Below is a small trained network, with its code and all its weights. Each question gives an input and a target symbol and asks what happens when units are switched off, that is, made to give their printed mean instead of their output.

import numpy as np


def w(rows, s, z=0):
    codes = np.array(rows[::2]) - 128.0
    scale = np.full(codes.shape[1], s)
    scale[-1] = z or s
    return codes * scale


def f(y):
    return np.maximum(y, 0)


def softmax(a):
    e = np.exp(a - a.max(-1, keepdims=True))
    return e / e.sum(-1, keepdims=True)


def log_softmax(a):
    a = a - a.max(-1, keepdims=True)
    return a - np.log(np.exp(a).sum(-1, keepdims=True))


def net(x, mask):
    ids = ['βγδεθμπστφψω'.index(c) for c in x.split()]
    T = len(ids)
    res = E[ids] + P[:T]
    u = 0
    for l in range(3):
        q, k, v = (res @ M[l].T for M in (Q, K, V))
        z = softmax(np.where(np.tri(T) > 0, q @ k.T / 3**0.5, -1e9)) @ v
        res = res + np.where(mask[u], z, O[l][:, -1]) @ O[l][:, :-1]
        u += 1
        y = f(res @ A[l][:, :-1].T + A[l][:, -1])
        res = res + np.where(mask[u : u + 4], y, B[l][:, -1]) @ B[l][:, :-1]
        u += 4
    return log_softmax(res[-1] @ U[:, :-1].T + U[:, -1])


Q, K, V, O, A, B = {}, {}, {}, {}, {}, {}
E = w([
[113,131,64,54,133,84,178,158,107],'β',
[75,140,136,109,128,93,125,138,154],'γ',
[112,126,86,67,113,75,166,130,114],'δ',
[73,156,122,89,167,145,110,133,25],'ε',
[172,244,71,53,166,88,156,149,115],'θ',
[127,124,89,88,113,111,148,97,62],'μ',
[189,159,43,88,168,84,197,101,92],'π',
[139,112,104,127,50,130,156,110,109],'σ',
[94,141,109,87,113,164,109,95,162],'τ',
[104,24,76,138,148,145,63,118,113],'φ',
[80,125,78,192,151,230,250,203,180],'ψ',
[182,102,81,106,99,213,129,121,53],'ω',
],0.019)
P = w([
[166,17,255,146,169,79,109,135,151],'0',
[151,64,210,57,173,121,133,123,124],'1',
[159,109,177,19,170,149,138,128,129],'2',
[116,95,194,85,181,134,130,66,113],'3',
[149,120,116,30,125,124,148,127,160],'4',
[102,130,163,102,152,147,107,81,124],'5',
[120,123,96,65,97,135,128,133,148],'6',
[113,124,96,98,90,128,115,117,156],'7',
[97,137,122,153,113,131,84,69,142],'8',
[79,145,136,193,115,134,63,51,129],'9',
[95,189,99,167,97,156,54,90,131],'10',
[79,172,105,194,91,141,48,70,136],'11',
[104,215,67,158,61,141,34,107,150],'12',
],0.0094)
Q[0] = w([
[188,109,188,103,212,137,86,206,143],'0.h1',
[255,109,186,241,82,158,112,181,197],'0.h1',
[219,152,184,105,189,103,69,117,214],'0.h1',
],0.0061)
K[0] = w([
[186,116,164,102,104,151,133,67,133],'0.h1',
[189,73,254,79,209,153,157,232,139],'0.h1',
[107,132,124,103,108,78,87,168,101],'0.h1',
],0.0073)
V[0] = w([
[119,134,166,159,164,149,213,197,137],'0.h1',
[46,214,138,115,102,2,103,162,82],'0.h1',
[111,166,36,201,146,211,160,77,195],'0.h1',
],0.0068)
O[0] = w([
[109,164,108,139,195,109,155,88,139,173],'0.h1',
[144,110,98,189,93,71,100,143,192,2],'0.h1',
[200,144,71,97,122,58,128,131,254,187],'0.h1',
],0.0096,0.0012)
A[0] = w([
[123,116,2,26,117,111,139,56,112,119],'0.n1',
[90,157,50,144,131,208,143,60,71,181],'0.n2',
[104,151,132,62,188,65,74,106,190,254],'0.n3',
[104,179,24,49,124,139,69,10,104,160],'0.n4',
],0.0089,0.0038)
B[0] = w([
[112,174,194,206,162,160,68,80,106,247],'0.n1',
[143,139,115,160,81,119,102,115,180,210],'0.n2',
[81,149,141,117,116,187,86,86,80,204],'0.n3',
[86,2,86,152,136,85,220,99,129,252],'0.n4',
],0.008,0.013)
Q[1] = w([
[2,185,89,170,49,90,157,103,90],'1.h1',
[126,144,137,172,200,54,108,190,149],'1.h1',
[154,115,140,80,127,20,119,183,135],'1.h1',
],0.016)
K[1] = w([
[67,185,4,214,76,95,91,110,122],'1.h1',
[46,171,177,90,113,70,186,95,60],'1.h1',
[96,196,169,87,180,49,100,132,70],'1.h1',
],0.014)
V[1] = w([
[233,76,55,180,150,210,151,113,90],'1.h1',
[83,186,93,77,45,58,189,83,57],'1.h1',
[66,112,3,120,231,54,104,175,46],'1.h1',
],0.011)
O[1] = w([
[234,42,117,136,173,175,73,131,134,252],'1.h1',
[87,94,122,128,188,31,88,147,139,82],'1.h1',
[170,157,246,120,67,111,169,60,212,128],'1.h1',
],0.011,0.012)
A[1] = w([
[140,208,86,93,162,147,66,89,172,59],'1.n1',
[117,143,145,78,104,172,54,102,167,239],'1.n2',
[83,157,155,178,91,83,236,154,157,4],'1.n3',
[126,128,84,152,148,60,138,247,133,193],'1.n4',
],0.012,0.0021)
B[1] = w([
[118,56,157,210,81,64,31,135,182,197],'1.n1',
[122,112,94,125,156,129,152,72,89,255],'1.n2',
[112,147,165,156,217,235,73,255,103,187],'1.n3',
[136,137,178,124,172,208,229,48,140,152],'1.n4',
],0.0093,0.0076)
Q[2] = w([
[139,95,111,133,109,182,19,101,136],'2.h1',
[79,87,178,139,132,118,85,139,208],'2.h1',
[229,185,166,101,51,70,184,248,100],'2.h1',
],0.016)
K[2] = w([
[143,102,140,137,158,209,129,172,254],'2.h1',
[170,164,120,251,163,66,171,138,167],'2.h1',
[173,156,247,15,189,84,78,129,13],'2.h1',
],0.012)
V[2] = w([
[181,114,122,181,158,102,248,185,143],'2.h1',
[77,107,121,79,114,178,126,135,179],'2.h1',
[94,24,168,116,67,128,170,169,117],'2.h1',
],0.016)
O[2] = w([
[191,85,115,254,54,130,209,180,68,210],'2.h1',
[9,151,90,85,106,194,134,160,82,244],'2.h1',
[128,31,178,109,20,150,122,152,59,98],'2.h1',
],0.0093,0.011)
A[2] = w([
[125,139,199,75,49,2,76,213,135,23],'2.n1',
[159,132,113,99,94,208,176,234,150,116],'2.n2',
[135,144,84,115,56,184,157,21,89,76],'2.n3',
[53,124,182,175,200,82,75,81,144,2],'2.n4',
],0.0098,0.00075)
B[2] = w([
[2,22,54,250,57,95,119,182,255,137],'2.n1',
[91,139,189,61,170,86,144,77,94,189],'2.n2',
[82,209,163,94,163,119,140,158,209,254],'2.n3',
[227,137,125,95,48,114,169,162,38,189],'2.n4',
],0.0087,0.026)
U = w([
[90,104,108,128,96,151,222,83,96,179],'β',
[72,169,117,190,86,168,100,80,105,190],'γ',
[117,151,117,168,2,225,125,129,111,96],'δ',
[91,138,150,137,109,137,112,123,106,3],'ε',
[145,135,119,95,92,132,160,193,149,125],'θ',
[114,115,151,124,124,78,150,78,123,124],'μ',
[112,86,95,84,79,100,184,153,170,152],'π',
[97,109,127,110,118,115,144,173,155,83],'σ',
[82,141,179,132,105,117,91,60,146,130],'τ',
[85,111,144,118,148,89,133,139,145,61],'φ',
[98,118,61,64,73,114,175,130,124,110],'ψ',
[115,93,110,105,162,119,111,148,151,153],'ω',
],0.0059,0.0045)

Each question gives the input, a string of symbols that net reads in full, and the target symbol t.
The units are the heads (3 rows each of Q, K, V and O) and the neurons (one row each of A and B). Each row of codes is followed by its name. A weight is (code - 128) times the scale printed after its matrix; where a second scale follows, it is the last column's (O, A, B and U).
mask holds one flag per unit, layer by layer, with each layer's heads first. A switched-off unit (its flag False) gives its mean, the last column of its rows in O or B, instead of its output. The means were averaged over made-up inputs and are rounded, as every weight is.
A unit's drop is (log p(t) with every unit on - log p(t) with that unit switched off) / (log p(t) with every unit on - log p(t) with every unit switched off).
The circuit of an input: a set's keep is (log p(t) with only the set's units on - log p(t) with every unit switched off) / (log p(t) with every unit on - log p(t) with every unit switched off). Starting from the 12 units with the biggest drops (on a tie, the unit counted first), units are removed one at a time, each time the one whose removal leaves the highest keep (on an exact tie, the one counted first), for as long as the keep stays at least 0.8.
units of the circuit, in order: the units of the circuit, biggest drop first
unit that matters most: the unit with the biggest drop
top k neurons: the k neurons with the biggest drops, biggest first
k most important neurons of layer l: the k neurons of layer l with the biggest drops, biggest first
input φ φ δ θ θ φ ω γ π ε μ, target μ: units of the circuit, in order : (1.h1, 2.h1, 0.n4)
input σ θ φ θ δ θ γ τ β δ, target ψ: unit that matters most : 2.h1
input μ ε ω ψ μ ψ δ, target γ: top 2 neurons : (0.n1, 0.n4)
input ω δ τ, target ω: units of the circuit, in order : (1.h1, 2.h1)
input ε ψ τ, target β: top 2 neurons : (0.n1, 2.n2)
input γ σ τ θ, target ψ: units of the circuit, in order : (0.n4, 2.h1, 2.n4, 1.h1)
input ψ ψ γ, target γ: top 4 neurons : (0.n4, 1.n1, 0.n3, 2.n2)
input τ γ μ φ τ θ π μ, target μ: top 2 neurons : (1.n2, 0.n1)
input φ ε γ, target τ: top 2 neurons : (0.n4, 2.n3)
input β σ φ ω β σ θ, target β: units of the circuit, in order : (1.h1, 1.n4, 0.h1, 0.n2)
input β φ β φ ω δ π π ψ ψ ω, target ω: units of the circuit, in order : (0.n4, 1.h1, 0.n2)
input φ δ θ τ γ, target ψ: units of the circuit, in order : (2.h1, 1.h1, 2.n4, 0.h1)
input ω σ τ σ ε δ π, target μ: units of the circuit, in order : (1.h1, 2.h1, 0.h1)
input θ ε φ δ γ θ τ ω γ, target ω: unit that matters most : 0.n2
input δ θ ε, target θ: top 2 neurons : (1.n3, 2.n4)
input θ π φ δ π, target τ: units of the circuit, in order : (2.h1, 0.n1)
input π μ β φ ω β δ θ θ, target θ: top 3 neurons : (2.n4, 1.n3, 2.n2)
input σ ω σ, target ω: units of the circuit, in order : (1.h1, 0.n4, 2.h1)
input τ θ θ θ φ θ φ ψ τ ε, target β: units of the circuit, in order : (2.h1, 0.n1, 2.n2)
input γ δ γ μ, target π: 2 most important neurons of layer 0 : (0.n2, 0.n1)
input π ψ ψ π φ, target γ: unit that matters most : 0.h1
input θ μ σ θ τ ε, target ψ: units of the circuit, in order : (2.h1, 2.n4, 1.h1)
input ε ω θ ε, target ω: top 2 neurons : (0.n2, 0.n4)
input μ β θ μ π μ θ, target μ: units of the circuit, in order : (1.h1, 2.h1)
